Below are the code and all the weights of a small trained network. Each question names an input and a class and asks about switching units off, where a switched-off unit gives its printed mean instead of its output.

import numpy as np


def w(rows, s, z=0):
    codes = np.array(rows[::2]) - 128.0
    scale = np.full(codes.shape[1], s)
    scale[-1] = z or s
    return codes * scale


def norm(h):
    return h / np.sqrt((h * h).mean(-1, keepdims=True) + 1e-5)


def f(y):
    return np.maximum(y, 0)


def log_softmax(a):
    a = a - a.max(-1, keepdims=True)
    return a - np.log(np.exp(a).sum(-1, keepdims=True))


def net(x, mask):
    res = np.array(x, float).reshape(1, 5) / 4 @ E
    u = 0
    for l in range(2):
        y = f(norm(res) @ A[l][:, :-1].T + A[l][:, -1])
        res = res + np.where(mask[u : u + 7], y, B[l][:, -1]) @ B[l][:, :-1]
        u += 7
    return log_softmax(norm(res)[-1] @ U[:, :-1].T + U[:, -1])


A, B = {}, {}
E = w([
[25,130,110,107,129,113,122,254,56,106,132],'x0',
[67,155,182,103,151,21,32,117,130,122,152],'x1',
[92,128,180,112,141,141,10,193,191,77,215],'x2',
[79,90,149,159,184,146,210,144,151,101,183],'x3',
[142,25,183,83,177,201,105,116,101,158,100],'x4',
],0.0076)
A[0] = w([
[196,156,123,151,64,171,101,117,164,117,172,80],'0.n0',
[94,96,75,175,106,161,218,173,116,79,133,96],'0.n1',
[216,157,64,117,50,154,84,100,254,101,139,104],'0.n2',
[65,111,124,131,152,161,128,186,124,100,188,47],'0.n3',
[108,160,149,107,158,50,130,102,93,106,236,3],'0.n4',
[156,129,101,106,143,111,240,100,89,54,127,98],'0.n5',
[90,131,127,175,120,63,83,119,207,72,209,150],'0.n6',
],0.0081,0.005)
B[0] = w([
[136,124,126,126,200,39,106,50,56,111,139,184],'0.n0',
[204,61,89,51,236,104,172,69,49,135,156,250],'0.n1',
[199,163,190,144,133,97,173,47,61,182,164,240],'0.n2',
[147,37,187,64,123,156,76,144,71,2,191,199],'0.n3',
[83,210,154,230,140,60,166,137,175,97,75,179],'0.n4',
[126,149,129,136,111,106,181,104,63,116,184,227],'0.n5',
[117,193,172,157,107,169,84,169,171,122,101,254],'0.n6',
],0.0085,0.0061)
A[1] = w([
[41,59,114,79,157,194,60,151,154,68,142,143],'1.n0',
[45,162,13,156,111,255,166,115,216,240,125,114],'1.n1',
[141,57,54,135,161,123,154,232,136,211,137,1],'1.n2',
[102,141,66,102,145,105,125,244,122,167,135,74],'1.n3',
[38,115,98,99,150,174,234,151,106,105,130,193],'1.n4',
[116,63,55,168,134,231,132,98,182,171,81,78],'1.n5',
[241,177,159,122,110,132,28,52,173,117,167,106],'1.n6',
],0.0075,0.0026)
B[1] = w([
[123,79,225,74,67,204,102,186,158,99,104,213],'1.n0',
[151,119,230,15,138,172,65,94,80,68,68,130],'1.n1',
[179,147,165,139,202,101,115,43,92,102,187,151],'1.n2',
[134,126,30,157,87,149,120,129,46,90,170,157],'1.n3',
[232,30,155,129,205,80,87,140,126,95,180,228],'1.n4',
[103,101,187,48,73,202,73,108,180,39,64,149],'1.n5',
[138,65,75,122,193,144,254,121,125,93,173,255],'1.n6',
],0.0086,0.0062)
U = w([
[58,70,53,192,71,208,181,205,230,210,146,2],'0',
[53,199,45,128,25,83,60,158,46,175,66,106],'1',
[31,72,63,179,91,209,200,226,215,254,153,2],'2',
[94,150,37,115,115,78,183,226,115,75,146,92],'3',
[229,48,115,127,230,98,229,4,25,152,201,215],'4',
[84,54,164,54,97,201,148,88,192,109,86,49],'5',
[57,234,223,243,189,47,125,95,212,79,181,119],'6',
[112,50,255,64,153,216,9,250,120,12,207,170],'7',
],0.0099,0.0077)

Each question gives the input, the list of numbers given to net, and the class t.
The units are the neurons (one row each of A and B). Each row of codes is followed by its name. A weight is (code - 128) times the scale printed after its matrix; where a second scale follows, it is the last column's (A, B and U).
mask holds one flag per neuron, layer by layer. A switched-off neuron (its flag False) gives its mean, the last column of its row in B, instead of its output. The means were averaged over made-up inputs and are rounded, as every weight is.
A unit's drop is (log p(t) with every unit on - log p(t) with that unit switched off) / (log p(t) with every unit on - log p(t) with every unit switched off).
The circuit of an input: a set's keep is (log p(t) with only the set's units on - log p(t) with every unit switched off) / (log p(t) with every unit on - log p(t) with every unit switched off). Starting from the 12 units with the biggest drops (on a tie, the unit counted first), units are removed one at a time, each time the one whose removal leaves the highest keep (on an exact tie, the one counted first), for as long as the keep stays at least 0.8.
units of the circuit, in order: the units of the circuit, biggest drop first
unit that matters most: the unit with the biggest drop
top k neurons: the k neurons with the biggest drops, biggest first
k most important neurons of layer l: the k neurons of layer l with the biggest drops, biggest first
drop of u: that unit's drop, to one decimal
input [-3,1,3,1,-2], class 6: unit that matters most -> 0.n6
input [5,2,-7,-6,0], class 1: units of the circuit, in order -> 0.n1; 1.n6
input [-1,0,8,-3,-7], class 6: top 2 neurons -> 0.n6; 0.n1
input [1,5,-4,-7,-1], class 1: top 2 neurons -> 0.n2; 0.n1
input [0,8,-7,8,0], class 6: units of the circuit, in order -> 0.n4; 0.n1
input [3,-5,3,6,-3], class 7: top 4 neurons -> 0.n3; 0.n2; 1.n0; 1.n6
input [5,-4,2,4,-5], class 7: 2 most important neurons of layer 1 -> 1.n0; 1.n6
input [3,8,-6,2,3], class 6: units of the circuit, in order -> 0.n1; 0.n4; 1.n6
input [3,7,-2,-5,3], class 1: units of the circuit, in order -> 0.n3; 1.n4; 0.n1
input [1,8,2,-3,1], class 6: top 2 neurons -> 0.n4; 0.n3
input [-4,-3,-1,-1,7], class 5: top 2 neurons -> 1.n5; 0.n1
input [2,-3,0,-6,4], class 7: 2 most important neurons of layer 0 -> 0.n2; 0.n1
input [-1,4,6,1,-4], class 6: drop of 0.n4 -> 0.7
input [1,-3,4,-7,5], class 4: drop of 0.n0 -> 0.0
input [6,-1,1,2,-6], class 7: units of the circuit, in order -> 0.n3
input [0,2,3,8,0], class 7: drop of 0.n3 -> 0.1
